 -67.931   132.114    98.145   103.914    99.709   104.916   109.665
  99.065  -134.013    35.259    37.409    36.902  -120.935  -120.135
  28.833   242.249    64.090    66.940    65.618   230.909   230.706
-> 37.409

 -20.62   132.47    51.67    -1.11    67.60  -126.27     8.49
 -10.64   106.62   -10.34    -1.11    87.14   -46.92    -4.51
 -35.92   119.37     0.67    -1.11    -5.47   -24.08   -69.25
-> -1.11

 152.2    95.0  -134.9     2.6  -224.6    35.4   -69.6
 140.9    85.8  -114.2   -11.5  -217.1    56.6   -50.4
-135.5   -95.7   222.0  -152.9   -72.8   -27.4   144.9
-> -11.5

 11.1   -8.1    4.2   -2.8  -14.1 -> 4.2

-0.139   0.058   0.135   0.029   0.176   0.076   0.194 -> 0.029

 0.05   0.04  -0.11   0.11   0.10 -> -0.11

 0.17  -0.05   0.14  -0.02  -0.13  -0.02  -0.08 -> -0.02
---
[[ 0.23 -3.21 -7.24 -0.31 -0.56 -2.78  0.80]
 [-0.15 -6.60 -0.38 -0.56 -1.95 -1.15 -1.63]] out -1.15

[ 1.06 -0.20  5.58  0.44] out 5.58

[ 1.79 -1.83 -7.63  4.86] out -7.63

[-5.84 -2.29 -3.72 -0.53] out -3.72

[ 1.96 -0.29 -0.02 -1.36 -0.21 -6.52  1.16] out -6.52

[[-0.75  4.21  7.47 -0.64 -4.01 -0.73]
 [-0.03  0.09  0.14  0.40  0.01  0.30]] out 0.01

[[-0.45 -2.05 -3.20 -6.35 -2.88]
 [ 2.73  1.24 -7.21 -2.80 -4.61]] out -2.80

[[ 0.22 -7.06  3.14  0.19  1.11 -0.04 -0.53]
 [ 0.21  0.75 -2.09 -1.00  2.16  0.12  1.19]] out 0.12

[[-1.63  5.14  1.76  5.73]
 [ 7.78 -0.81 -7.78  0.14]] out -7.78

[[ 0.88  5.00  0.89 -3.00 -1.23]
 [-1.43  3.81 -2.56  5.78  2.53]
 [ 1.83 -4.51 -2.93 -4.32 -2.77]] out -4.32
---
[[34 31 43 46 30 29]
 [38 35 77 72 34 36]
 [35 39 23 24 46 45]] gives 31

[834 356 519 624 733 136] gives 356

[251  39 229 285 234 486 783] gives 39

[5560 4596 2685 2082 7926 2967] gives 4596

[1462 7963 9077 5327] gives 7963

[[7 8 2 7 3 3 8]
 [4 4 4 4 5 4 3]] gives 8

[[91 70 43 22 26 68 57]
 [49 59 77 83 73 67 55]] gives 70

[3 2 2 4 3 9] gives 2
---
[  6.29 -12.88  16.35  13.17  11.87  -5.85  -3.53]
13.17, 16.35

[-13.50  -2.96  11.00   3.98   0.64]
11.00, 11.00

[-13.8   3.7   0.6   6.7  10.4]
0.6, 10.4

[[ 0.009 -0.142 -0.152  0.099  0.013]
 [ 0.071  0.032  0.158  0.024  0.056]
 [-0.030 -0.112 -0.102  0.119 -0.186]]
0.158, 0.158

[ 0.15 -0.05  0.08  0.09 -0.18]
0.08, 0.15

[ 0.226  1.231  1.798 -1.226  0.282]
1.798, 1.798

[-121.072  -26.166  184.272  157.012  -65.658]
184.272, 184.272

[ 17.8 -16.5 -17.1  12.5 -19.0   5.4   6.4]
12.5, 17.8

[ -30.042 -148.297  -17.330  -82.094  -48.246  202.891   50.023]
-82.094, 202.891
---
array([499, 404, 343, 762, 155]) gives 404

array([ 97, 236,  90, 103,  61,  91]) gives 97

array([[5205, 5026, 3914, 3524, 4871, 3551, 4692],
       [6420, 2425, 1474, 3503, 7925, 6593, 6272],
       [7594, 2034, 1211, 3689, 7624, 6376, 5979]]) gives 7594

array([[90,  2, 68, 69, 43],
       [81, 29, 69, 75, 55]]) gives 75

array([[2, 7, 2, 5, 3, 1, 4],
       [3, 6, 3, 4, 4, 2, 3]]) gives 5

array([2, 3, 2, 8, 7, 1, 4]) gives 4

array([ 87,  91, 249,  29,  37, 209,  39]) gives 91
---
[[5.03 7.17 2.64 4.78 6.26]
 [3.09 5.27 4.25 5.86 6.84]
 [2.32 4.14 6.92 3.53 5.85]] result: 5.03

[[-0.35 -0.06 -0.44 -0.94]
 [ 4.02  3.63  3.16  6.88]] result: -0.35

[ 4.11 -2.75  0.02 -0.21 -1.94 -5.81] result: 4.11

[[-3.98 -2.18 -3.68  0.31]
 [ 0.86  5.95 -0.35  0.05]] result: -3.98

[[-1.08  1.78  0.93 -5.68 -4.82]
 [ 1.89  2.29 -2.17 -0.19  6.64]] result: -1.08

[ 5.84  1.96 -3.26 -1.27 -0.56  2.25 -0.47] result: 5.84

[ 4.95  6.91  0.01 -0.11] result: 4.95

[[-0.53 -2.30  2.56  0.17  1.53 -2.20 -0.60]
 [ 0.55  2.13 -2.59 -0.64 -0.37  1.22 -0.63]
 [-0.81 -0.74 -1.07 -4.40 -0.69 -5.84  0.51]] result: -0.53

[ 1.43  0.39 -1.15  5.90 -6.89 -7.13] result: 1.43
---
[-2.97  0.50  0.21 -7.70 -1.89 -0.28  6.70] --> 6.70, -7.70

[-0.61  0.06 -1.46  5.95  1.98] --> 5.95, -1.46

[-5.30 -2.83  6.62 -5.16 -7.08] --> 6.62, -7.08

[[-1.41 -0.74 -1.14  5.93 -5.92]
 [-0.81 -0.85  1.54  5.03 -4.07]
 [-5.17  1.40 -2.77  1.55 -6.54]] --> 5.93, -6.54

[-5.89  1.50  1.28 -1.01  0.75 -6.11 -5.42] --> 1.50, -6.11

[ 0.87 -3.03 -3.16 -6.98  4.37 -3.31  3.19] --> 4.37, -6.98
---
[[-6.56 -0.26  2.32  0.53 -2.13 -0.27]
 [-4.96 -0.88  0.76 -1.74 -1.72  2.97]
 [-6.09 -3.28  1.94 -0.09 -0.68  2.10]
 [-5.53 -1.07  4.46 -1.17 -2.46  4.36]
 [-6.79 -3.11  2.17 -0.02 -2.29  1.68]
 [-5.50 -1.87 -0.94 -1.11 -3.78  3.08]
 [-6.98 -0.67  2.53  0.95 -2.37 -0.61]
 [-4.57 -3.25  1.85  0.68  0.25  2.12]
 [-5.42 -1.15 -0.66 -1.03 -2.99  3.50]
 [-6.33 -1.70  1.56 -1.72 -0.59  3.07]
 [-7.54 -3.57  2.63  0.94 -2.53  0.64]
 [-6.04 -0.84  4.75 -1.48 -2.02  4.67]] | 0.53

[[-0.17  0.01 -0.80 -0.22  0.15  0.19]
 [ 6.64 -1.61  4.22 -3.15  0.53  0.29]
 [ 3.57 -0.99  5.12 -3.14 -1.50  2.29]
 [ 6.27 -4.29  7.54 -2.44 -0.43 -0.88]
 [ 2.02 -1.89  4.78 -0.07 -0.93 -0.51]
 [ 1.02 -3.92  3.13 -5.34 -1.70  2.60]] | -0.22

[[-1.33 -4.49  6.60 -5.36 -0.06  2.49]
 [ 0.30 -5.92 -3.59  3.98  4.47 -2.42]
 [-0.91  0.40 -3.08 -0.52  6.89 -2.88]
 [-1.61 -4.62  2.94 -4.36 -0.40 -0.47]
 [ 2.17  5.96  4.78 -2.55  0.66  4.51]] | -5.36

[[ 0.65 -2.93 -2.32  1.94 -2.14  1.05]
 [-2.11  1.92  3.89 -1.91  3.54 -1.83]
 [ 2.42  5.01  1.69  1.65 -5.28  2.32]
 [ 3.96 -1.66 -2.19 -3.45  1.29  0.07]
 [ 1.59  6.03  6.50 -3.48  5.05 -1.45]
 [-0.66  0.36 -1.28 -1.72  1.72  0.07]
 [-4.82 -1.50 -3.76  0.41 -1.08  0.27]
 [-7.66 -6.99 -2.49  2.87  2.37 -2.86]
 [ 1.43 -3.33 -4.09  1.69 -2.71 -0.93]
 [ 0.02 -3.18  1.82 -2.45  6.56 -2.75]
 [-2.51  3.88  0.33 -0.76 -0.10 -0.92]] | 1.94

[[ 0.14 -0.49 -4.05 -2.31  6.36  3.78]
 [-2.35  1.12  4.37  3.01 -5.22 -3.22]
 [-2.99  2.61  0.97  1.67 -0.12  2.46]
 [ 1.03  1.53  1.58 -2.13 -5.48 -5.36]
 [-1.53 -1.34  1.33  4.31  0.07  0.37]
 [ 3.56 -2.41 -1.91 -2.11  1.57 -0.58]] | -2.31
---
[ 375 -690  609  658  674] -> 375
[ 571  -70   59 -641 -659 -842 -566] -> 571
[97 50 12 19 10 54 61] -> 97
[6 3 4 5 7 4 1] -> 6
[-458 -498 -424  509  199 -917  -46] -> -458
[161 194  13 145 157] -> 161
